In the rows, 128 means zero.
Here are made-up things, facts about them, and rows of numbers that follow some of those facts. Name the thing behind each unnamed row.

How the things are related:
k_102 -μ-> k_911; k_102 -μ-> k_929; k_102 -μ-> k_970; k_102 -μ-> k_539
k_102 -μ-> k_924; k_116 -μ-> k_270; k_116 -μ-> k_693; k_116 -μ-> k_193
k_12 -μ-> k_89; k_144 -μ-> k_758; k_144 -μ-> k_687; k_147 -μ-> k_880
k_15 -μ-> k_95; k_15 -μ-> k_93; k_15 -μ-> k_682; k_15 -μ-> k_772
k_153 -μ-> k_391; k_153 -μ-> k_683; k_16 -μ-> k_391; k_16 -μ-> k_400
k_170 -μ-> k_309; k_2 -μ-> k_791; k_2 -μ-> k_663; k_227 -μ-> k_286
k_227 -μ-> k_182; k_26 -μ-> k_416; k_26 -μ-> k_678; k_276 -μ-> k_713
k_276 -μ-> k_929; k_306 -μ-> k_293; k_306 -μ-> k_693; k_306 -μ-> k_156
k_338 -μ-> k_653; k_343 -μ-> k_891; k_348 -μ-> k_270; k_348 -μ-> k_683
k_369 -μ-> k_293; k_375 -μ-> k_643; k_375 -μ-> k_929; k_407 -μ-> k_400
k_407 -μ-> k_693; k_411 -μ-> k_95; k_411 -μ-> k_920; k_417 -μ-> k_621
k_42 -μ-> k_764; k_423 -μ-> k_508; k_423 -μ-> k_329; k_46 -μ-> k_74
k_46 -μ-> k_400; k_46 -μ-> k_619; k_559 -μ-> k_621; k_559 -μ-> k_425
k_575 -μ-> k_865; k_575 -μ-> k_758; k_575 -μ-> k_678; k_576 -μ-> k_272
k_576 -μ-> k_662; k_581 -μ-> k_645; k_581 -μ-> k_624; k_611 -μ-> k_110
k_611 -μ-> k_372; k_614 -μ-> k_764; k_632 -μ-> k_645; k_632 -μ-> k_93
k_654 -μ-> k_329; k_654 -μ-> k_555; k_654 -μ-> k_678; k_688 -μ-> k_679
k_688 -μ-> k_661; k_688 -μ-> k_678; k_688 -μ-> k_297; k_698 -μ-> k_189
k_734 -μ-> k_970; k_739 -μ-> k_679; k_739 -μ-> k_668; k_739 -μ-> k_555
k_739 -μ-> k_452; k_739 -μ-> k_184; k_789 -μ-> k_624; k_809 -μ-> k_940
k_809 -μ-> k_183; k_833 -μ-> k_583; k_854 -μ-> k_791; k_854 -μ-> k_661
k_887 -μ-> k_110; k_887 -μ-> k_791; k_887 -μ-> k_924; k_905 -μ-> k_468
k_92 -μ-> k_653; k_92 -μ-> k_681; k_947 -μ-> k_764; k_947 -μ-> k_782
k_947 -μ-> k_687; k_959 -μ-> k_957; k_959 -μ-> k_758; k_959 -μ-> k_184
k_959 -μ-> k_468; k_102 -Ψ-> foton; k_110 -Ψ-> foton; k_116 -Ψ-> foton
k_12 -Ψ-> foton; k_144 -Ψ-> broklo; k_147 -Ψ-> foton; k_15 -Ψ-> foton
k_153 -Ψ-> foton; k_156 -Ψ-> broklo; k_16 -Ψ-> broklo; k_170 -Ψ-> foton
k_182 -Ψ-> broklo; k_183 -Ψ-> broklo; k_184 -Ψ-> broklo; k_189 -Ψ-> foton
k_193 -Ψ-> foton; k_2 -Ψ-> foton; k_227 -Ψ-> broklo; k_26 -Ψ-> broklo
k_270 -Ψ-> foton; k_272 -Ψ-> broklo; k_276 -Ψ-> foton; k_286 -Ψ-> foton
k_293 -Ψ-> broklo; k_297 -Ψ-> broklo; k_306 -Ψ-> broklo; k_309 -Ψ-> foton
k_329 -Ψ-> foton; k_338 -Ψ-> broklo; k_343 -Ψ-> broklo; k_348 -Ψ-> foton
k_369 -Ψ-> broklo; k_372 -Ψ-> broklo; k_375 -Ψ-> foton; k_391 -Ψ-> broklo
k_400 -Ψ-> foton; k_407 -Ψ-> foton; k_411 -Ψ-> foton; k_416 -Ψ-> broklo
k_417 -Ψ-> broklo; k_42 -Ψ-> foton; k_423 -Ψ-> broklo; k_425 -Ψ-> broklo
k_452 -Ψ-> foton; k_46 -Ψ-> broklo; k_466 -Ψ-> foton; k_468 -Ψ-> foton
k_508 -Ψ-> broklo; k_539 -Ψ-> foton; k_555 -Ψ-> broklo; k_559 -Ψ-> foton
k_575 -Ψ-> foton; k_576 -Ψ-> foton; k_581 -Ψ-> foton; k_583 -Ψ-> foton
k_611 -Ψ-> foton; k_614 -Ψ-> broklo; k_619 -Ψ-> foton; k_621 -Ψ-> broklo
k_624 -Ψ-> broklo; k_632 -Ψ-> foton; k_643 -Ψ-> foton; k_645 -Ψ-> broklo
k_653 -Ψ-> foton; k_654 -Ψ-> broklo; k_661 -Ψ-> foton; k_662 -Ψ-> broklo
k_663 -Ψ-> foton; k_668 -Ψ-> broklo; k_678 -Ψ-> broklo; k_679 -Ψ-> foton
k_681 -Ψ-> foton; k_682 -Ψ-> broklo; k_683 -Ψ-> foton; k_687 -Ψ-> broklo
k_688 -Ψ-> broklo; k_693 -Ψ-> broklo; k_698 -Ψ-> broklo; k_713 -Ψ-> broklo
k_734 -Ψ-> broklo; k_739 -Ψ-> foton; k_74 -Ψ-> foton; k_758 -Ψ-> foton
k_764 -Ψ-> foton; k_772 -Ψ-> foton; k_782 -Ψ-> broklo; k_789 -Ψ-> broklo
k_791 -Ψ-> broklo; k_809 -Ψ-> broklo; k_833 -Ψ-> broklo; k_854 -Ψ-> broklo
k_865 -Ψ-> foton; k_880 -Ψ-> broklo; k_887 -Ψ-> broklo; k_89 -Ψ-> broklo
k_891 -Ψ-> broklo; k_905 -Ψ-> broklo; k_911 -Ψ-> broklo; k_912 -Ψ-> broklo
k_92 -Ψ-> foton; k_920 -Ψ-> broklo; k_924 -Ψ-> broklo; k_929 -Ψ-> broklo
k_93 -Ψ-> foton; k_940 -Ψ-> foton; k_947 -Ψ-> broklo; k_95 -Ψ-> foton
k_957 -Ψ-> foton; k_959 -Ψ-> foton; k_970 -Ψ-> foton

Known rows:
[143 117 132 129 119 119 171  75  92 102 167 113 138 133  66 157 192 123
 136 111 162 104 129 131 126 129 153 169 111]: k_621
[116 109 132 103 127 106 188  98 121  76 182 133 128 131 132 177 143  89
 137 108 159  95 103 126  91 131 172 124 107]: k_417
[140 128 126 111 133 137 101 129 119 121 109 136 122 141 121 109 163 136
 119 114  90 135 120 119 182 113  94 160 118]: k_189
[156 131 123 158 136 112 119 103 103 161 106 125 126 125 102 117 147 141
 131 139 146 117 131 154 118 115 140 140 126]: k_920
[106 117 128  86 139 129 118 145 145  91 121 153 115 138 174 130 124  99
 116 109  90 118  94 106 141 118 118 114 119]: k_411
[143 129 130 119 123 139 101 133 121  85  78 134 106 133 112 102 148 141
 135 114  98 139 110 135 195  94  89 157 133]: k_681
[141 129 126 107 135 138 100 126 120 118 111 136 125 141 122 110 163 137
 124 113  92 132 120 120 183 111  87 159 117]: k_583
[157 132 119  80 114 113 101 157 125  38 155 164 137 137 181 148 124 105
 108 115  91 156 142  86 162 128 144  98 122]: k_959
[139 128 126 111 139 140  99 126 121 124 103 133 123 141 119 111 163 141
 120 114  89 133 123 120 180 110  89 160 118]: k_940
[115 127 112 135 173 123  90 123 108 104   4 140 130 155 119  88 186 128
 167 115  48  96 131 108 162 108 110 146  89]: k_683
[112 120 126  78 137 129 121 148 148  90 130 150 117 137 174 134 119 107
 121 106  85 118  97 110 146 115 110 117 115]: k_12
[127 118 117  44 149 141 127 157 133 131 133 164 110 126 207 147  73  89
 141 100  78  88 107 124 147 121 127 156 127]: k_2
[ 96 127 113  74 132 121 139 109 135 123 131 120 116 114 172 153  65 131
 105 152 164 121 115 156 113 130 128  87  99]: k_26
[130 129 128 116 130 136 100 130 130 137 135 141 122 141 113 108 154 154
 127 123  91 123 125 116 183 104  80 160 117]: k_539
[126 124 124 122 136 103 146 125 132 130 139 142 116 120 162 144 102 107
 126 133 151 110 106 142  86 117 153  98 118]: k_227
[156 134 122 151 131 114 118 104 105 154 114 122 124 123 107 121 142 146
 129 141 155 122 134 153 131 115 131 140 119]: k_668
[ 86 127 113  81 133 122 142 106 132 120 119 117 113 112 168 153  64 136
 107 154 160 119 109 157 111 129 119  83  91]: k_654

Name these rows:
No name comes twice in this set of rows, the named rows included.
[153 127 126 149 128 115 145  91  99 136 131 119 128 126  91 135 163 129
 133 127 156 113 129 145 125 119 141 152 115] | k_425
[135 125 131 115 133 144  88 132 121 142  76 133 122 143 114 110 169 126
 100 113  87 125 115 117 165 124  92 150 128] | k_93
[124 133 131 177 118 110 126 108 143 193 222 144 117 127  62 109 120 182
 138 166 155 101 154 141 125  92 112 127 125] | k_929
[157 133 124 109 131 134  92 132 113 109 114 141 126 140 122 115 163 144
 121 115  88 142 139 113 189 115 100 157 118] | k_957
[ 81 117 112 109 181 113 110 135 140  82  43 160 123 149 186 103 143  92
 169 112  49  98  95  96 125 111 130 100  86] | k_348
[107 124 122  58 133 131 118 143 140  78 129 145 121 136 179 139 105 115
 109 119  93 132 110 112 159 123 107 111 108] | k_739
[119 118 123  72 137 132 125 152 137 106 139 160 115 133 185 143  96  97
 127 103  82 103 104 113 144 116 120 136 122] | k_611
[156 146 115 174 152  98 132 115 119 149  41 118 115 145 106 121 164 146
 155 135 126  80 140 157 125 110 128 131  91] | k_391
[173 139 116 101 114 130  79 135 104  79 129 142 143 138 129 127 159 154
 111 124  93 166 165 105 198 120 111 138 120] | k_758
[116 117 137 101 113 131 127 157 151  16  62 151  81 120 167 118  93 104
 137 109 104 137  64 145 170  82 111 116 150] | k_92
[131 119 125 138 164 107 151 110 151 161 194 142 118 110 203 125 110  86
 126 130 158 161  84 132  86 117 157 106 130] | k_369
[156 120 136  47 105  95  80 131  61 148 134 137 152 146 161 115 185 190
  95 104  82 130  71 148 139  87  47 164  81] | k_764

Now the same things, written a new way:
Named rows:
[189 114 135 134 124 123 132 122 145 112 138 136 112 110 172  91 114 203
 127 125 118 130 152 170 108  97 117  81 105 128 101 135  97 113 142 145
 111 140  96]: k_102
[166 115 132 136 140 129 131 108 124 130 137 142 100 109 128  92 111 144
 125 119 132 126 138 150 109 100 118  82 115  78 101 105  98 115 123 137
 111 123 109]: k_539
[166 115 131 132 129 136 131 114 128 125 139 141  97 109 135  91 111 151
 125 118 134 126 139 150 108  98 118  81 112  77 101 106  98 118 135 143
 111 124 121]: k_970
[174 114 144 132 123 116 134  82 127 110 155 139 129 109 133  93 124 135
 125 130 117 133 137 157 108 155 143  94  91 106 101 167 117 112 107 124
 177 122  74]: k_144
[166 114 150 131 164 129 131  93 125 134 135 136 121 109 129  92 111 133
 125 119 123 141 138 151 110 130 118  88  93  77 108 106  97 124 115 132
 113 117  78]: k_758
[165 115 129 186 126 119 134  79 118 110 149 141  95 126 138  92 112 133
 126 128 128 122 138 152 107 123 128  83 104  77 109 108  98 112 111 122
 159 117 124]: k_880
[173 115 131 136 125 114 133  80 122 110 156 137 121 113 152  92 117 156
 125 139 116 123 141 172 108 135 143  83  96  88 100 165 108 108 111 121
 153 125  84]: k_227
[166 125 134 132 123 118 133  97 133 152 135 138 134 115 128  91 134 231
 202 125 117 125 140 156 107 113 117  81 124  99 101 142  99 115 102 119
 111 139  72]: k_116
[163 114 131 141 144 119 131 100 122 143 135 140 104 114 127  93 113 147
 135 118 130 125 137 150 109 110 118  82 121  77 102 107  99 116 112 126
 110 124  91]: k_193
[166 115 129 145 138 117 132  99 121 149 134 139 103 118 127  92 117 160
 150 119 131 125 137 150 108 106 118  81 125  77 101 107  98 117 110 122
 112 124  86]: k_270
[168 120 135 132 123 117 131  99 133 141 134 137 136 111 127  93 126 217
 179 124 116 125 142 157 108 116 117  81 117  96 101 144 100 113 106 119
 112 139  72]: k_348
[169 115 154 134 128 116 131 101 133 124 133 137 151 108 126  92 112 176
 132 119 116 140 144 154 109 135 117  85  96  97 100 138 110 114 112 126
 110 126  73]: k_739
[164 115 132 133 155 124 132 115 124 129 134 141  98 114 126  89 111 132
 127 121 143 126 139 156 111 102 118  82 138  78 100 106  98 106 108 128
 113 125 113]: k_110
[171 114 141 133 125 116 133 112 134 121 136 136 129 109 133  92 111 172
 142 128 118 129 149 175 110 113 117  82 124  80 101 146 105 106 110 127
 111 140  75]: k_611
[164 115 129 185 128 117 132  81 118 110 158 140  95 129 140  91 110 131
 126 131 133 123 137 156 107 119 131  82 113  79 108 108  98 108 107 121
 158 117 129]: k_372
[165 114 128 182 134 117 132  81 118 110 155 138  92 121 135 103 118 132
 125 128 127 122 138 150 107 130 127  82 101  79 107 110  98 109 107 129
 171 120 130]: k_782
[166 114 128 187 126 118 135  80 117 111 150 140  94 126 138  93 112 130
 125 128 129 122 137 152 107 124 129  82 104  78 109 109  98 112 113 123
 161 116 124]: k_272

Name these rows:
No name comes twice in this set of rows, the named rows included.
[167 115 143 135 134 115 133 121 136 120 162 139 125 110 137  94 111 151
 157 136 127 131 152 193 112 110 119  82 147  77 101 150 113 106  95 121
 111 138  79] | k_2

The same things again, as new rows of numbers:
Some things and their rows:
[ 78 142 209 153 108  86 112 103 128 129 169 131  98]: k_46
[131 115 187 123 106  84 134 105 127  95 133 115 170]: k_791
[ 76 140 209 154 109  88 117 104 125 129 169 129  99]: k_306
[161 108 133 125  92 107 132 161 136 164 111  95 169]: k_643
[141 108 130 151 118 101 102 141 140 177 107 130  99]: k_116
[175  75  77 112  82 112 108 166 136 162  84 110 138]: k_95
[157  87 100 112 138  91 127 178 139 153  54 101 140]: k_452
[ 95 125 179 151  82 115 115 100 133 101 159 120 109]: k_789
[111 130 174 106 103  88 128 136 123 126 151 127 150]: k_89
[172  87 104 117 133 105 126 178 139 166  63 105 161]: k_957
[179  77  79 113  81 113 109 162 138 159  86 109 134]: k_93
[187  87 107 131 122 103 114 135 145 138  74 123 157]: k_663
[102 117 180 123 124  82 137 126 126  99 116 106 144]: k_297
[110 112 173 101 120  73 144 148 120 112 110  97 158]: k_678
[152  95  98 157  97 133  99 133 150 143 102 121  98]: k_581
[ 79 136 204 170 138 101 123  88 139  78 130 112 104]: k_688
[122 128 206 181 121 141 118  85 140 115 163 137 161]: k_947

Name these rows:
No name comes twice in this set of rows, the named rows included.
[ 98 130 204 169 127 106 119  75 139  72 139 121 120] | k_854
[170 103 132 130  95 109 128 151 137 154 107 100 168] | k_539
[160  85  92 100 134  83 125 191 136 160  50  99 141] | k_329
[105 138 214 130  85  96 142 113 122 110 169  99 170] | k_911
[198  90 120 161 129 149 108 132 152 170 100 140 174] | k_42
[144 117 190 139 110 122 130 117 132 133 152 131 200] | k_782
[168  98 103 120 119 108 111 164 142 163  90 128 136] | k_466
[191  88 111 126 112 105 118 139 141 141  81 119 170] | k_110
[102 126 192 109  97  72 127 134 113 146 155 122 136] | k_156
[ 99 118 176 107 122  73 143 148 122 110 109  96 146] | k_555
[ 95 130 197 149 125 103 130 116 131 109 139 111 134] | k_905
[141 118 158 181 109 132 113 110 150 133 123 106 125] | k_102
[178  82  98 112 128 100 128 184 139 172  64 106 170] | k_468
[105 122 189  97  91  59 131 145 112 157 152 118 147] | k_693

